Here is a tiny trained network, its code and every weight. The questions are about switching its units off for an input and a target symbol, where a switched-off unit gives its printed mean instead of its output.

import numpy as np


def w(rows, s, z=0):
    codes = np.array(rows[::2]) - 128.0
    scale = np.full(codes.shape[1], s)
    scale[-1] = z or s
    return codes * scale


def f(y):
    return np.maximum(y, 0)


def softmax(a):
    e = np.exp(a - a.max(-1, keepdims=True))
    return e / e.sum(-1, keepdims=True)


def log_softmax(a):
    a = a - a.max(-1, keepdims=True)
    return a - np.log(np.exp(a).sum(-1, keepdims=True))


def net(x, mask):
    ids = ['ΔΠαεζμφω'.index(c) for c in x.split()]
    T = len(ids)
    res = E[ids] + P[:T]
    r = res
    for j in range(3):
        rows = slice(3 * j, 3 * j + 3)
        q, k, v = (r @ M[0][rows].T for M in (Q, K, V))
        z = softmax(np.where(np.tri(T) > 0, q @ k.T / 3**0.5, -1e9)) @ v
        o = O[0][rows]
        res = res + np.where(mask[j], z, o[:, -1]) @ o[:, :-1]
    y = f(res @ A[0][:, :-1].T + A[0][:, -1])
    res = res + np.where(mask[3:19], y, B[0][:, -1]) @ B[0][:, :-1]
    return log_softmax(res[-1] @ U[:, :-1].T + U[:, -1])


Q, K, V, O, A, B = {}, {}, {}, {}, {}, {}
E = w([
[242,120,192],'Δ',
[196,157,212],'Π',
[114,152,254],'α',
[173,118,61],'ε',
[109,201,103],'ζ',
[142,154,73],'μ',
[145,178,157],'φ',
[226,101,106],'ω',
],0.015)
P = w([
[158,239,85],'0',
[251,75,70],'1',
[94,116,199],'2',
[207,92,80],'3',
[91,118,186],'4',
[210,90,82],'5',
[84,121,170],'6',
[210,93,86],'7',
[84,122,172],'8',
[198,106,87],'9',
[83,119,163],'10',
[197,111,85],'11',
],0.015)
Q[0] = w([
[114,156,147],'H1',
[187,222,103],'H1',
[234,164,89],'H1',
[143,192,118],'H2',
[93,86,166],'H2',
[130,143,66],'H2',
[157,118,3],'H3',
[35,107,114],'H3',
[113,157,121],'H3',
],0.013)
K[0] = w([
[116,138,118],'H1',
[140,250,83],'H1',
[207,215,132],'H1',
[175,83,175],'H2',
[85,115,204],'H2',
[174,161,135],'H2',
[169,87,79],'H3',
[165,115,100],'H3',
[146,52,140],'H3',
],0.012)
V[0] = w([
[144,136,205],'H1',
[19,196,156],'H1',
[59,223,172],'H1',
[157,180,131],'H2',
[198,87,159],'H2',
[165,134,5],'H2',
[130,106,127],'H3',
[121,80,70],'H3',
[63,153,120],'H3',
],0.014)
O[0] = w([
[65,152,1,114],'H1',
[165,211,182,115],'H1',
[166,211,117,184],'H1',
[99,46,143,190],'H2',
[179,67,92,191],'H2',
[83,107,68,245],'H2',
[115,156,145,120],'H3',
[184,151,146,116],'H3',
[129,131,32,70],'H3',
],0.0098,0.012)
A[0] = w([
[203,165,48,191],'N1',
[207,123,84,54],'N2',
[216,99,106,155],'N3',
[195,168,159,2],'N4',
[145,92,169,73],'N5',
[139,190,167,135],'N6',
[44,190,203,103],'N7',
[73,135,242,128],'N8',
[156,136,134,165],'N9',
[118,88,227,143],'N10',
[2,97,141,139],'N11',
[20,59,162,92],'N12',
[70,111,200,182],'N13',
[87,169,179,180],'N14',
[68,144,105,145],'N15',
[158,83,83,157],'N16',
],0.0095,0.0093)
B[0] = w([
[144,93,153,252],'N1',
[146,159,38,182],'N2',
[73,162,193,241],'N3',
[83,28,12,153],'N4',
[57,135,132,141],'N5',
[131,68,134,172],'N6',
[93,157,144,159],'N7',
[118,102,146,153],'N8',
[131,89,187,169],'N9',
[158,125,68,167],'N10',
[140,180,128,192],'N11',
[135,159,155,197],'N12',
[174,139,77,177],'N13',
[163,121,112,166],'N14',
[128,124,96,154],'N15',
[76,200,140,233],'N16',
],0.011)
U = w([
[99,94,34,47],'Δ',
[159,166,250,105],'Π',
[71,82,121,91],'α',
[159,146,42,114],'ε',
[170,234,100,27],'ζ',
[210,181,126,148],'μ',
[98,40,174,251],'φ',
[227,43,86,218],'ω',
],0.012,0.0025)

Each question gives the input, a string of symbols that net reads in full, and the target symbol t.
The units are the heads (3 rows each of Q, K, V and O) and the neurons (one row each of A and B). Each row of codes is followed by its name. A weight is (code - 128) times the scale printed after its matrix; where a second scale follows, it is the last column's (O, A, B and U).
mask holds one flag per unit, heads first, then neurons. A switched-off unit (its flag False) gives its mean, the last column of its rows in O or B, instead of its output. The means were averaged over made-up inputs and are rounded, as every weight is.
A unit's drop is (log p(t) with every unit on - log p(t) with that unit switched off) / (log p(t) with every unit on - log p(t) with every unit switched off).
The circuit of an input: a set's keep is (log p(t) with only the set's units on - log p(t) with every unit switched off) / (log p(t) with every unit on - log p(t) with every unit switched off). Starting from the 12 units with the biggest drops (on a tie, the unit counted first), units are removed one at a time, each time the one whose removal leaves the highest keep (on an exact tie, the one counted first), for as long as the keep stays at least 0.8.
circuit, biggest first: the units of the circuit, biggest drop first
unit that matters most: the unit with the biggest drop
k most important neurons: the k neurons with the biggest drops, biggest first
which heads matter: for each layer, one digit per head in row order, 1 if its drop is at least 0.15 and else 0, layers parted by /
input μ Π ζ ζ ζ φ ζ φ α Π Π ω, target Π: which heads matter -> 100
input φ φ ω φ ζ, target ζ: which heads matter -> 101
input φ Π ε ε, target μ: circuit, biggest first -> (H1)
input μ ω Π Π ω μ ζ ε, target Π: circuit, biggest first -> (N3, H3)
input μ ω ζ ζ ω φ ζ ζ, target Π: which heads matter -> 111
input ε Π μ Δ, target φ: circuit, biggest first -> (H1, N3)
input ζ ζ Π Π ζ ζ ζ Π ζ μ, target ω: 4 most important neurons -> (N4, N16, N1, N6)
input Δ φ α ω μ μ μ ω φ Δ, target Δ: circuit, biggest first -> (H1, H3)
input ζ ζ ζ Π ζ Π Π ζ ζ Π, target ω: which heads matter -> 100
input α ζ μ ζ ω ε ε ζ Π μ, target ζ: which heads matter -> 101
input φ ζ μ μ ε φ ε ω, target μ: 2 most important neurons -> (N2, N3)
input ω Δ ζ ω, target α: 2 most important neurons -> (N16, N3)
input μ ζ φ μ ζ ω ζ μ, target Π: which heads matter -> 101
input μ ζ ε μ, target Π: circuit, biggest first -> (H1, N3)
input φ ω ζ ε μ Π φ Δ ζ ε, target μ: which heads matter -> 111
input μ μ ε μ Π, target ω: unit that matters most -> N10
input μ μ ζ ε φ α ζ φ, target Π: which heads matter -> 100
input Δ Π α μ φ μ, target Δ: which heads matter -> 100
input ω ζ ω ε μ μ μ Π α μ, target α: circuit, biggest first -> (H1, N16, N3)
input α Π ζ Π, target ζ: 2 most important neurons -> (N2, N3)
input φ μ ω μ, target μ: most important neuron -> (N1)
input φ ω ω, target α: circuit, biggest first -> (H1, N16, H3)
input ε ζ ζ φ, target φ: 2 most important neurons -> (N2, N11)
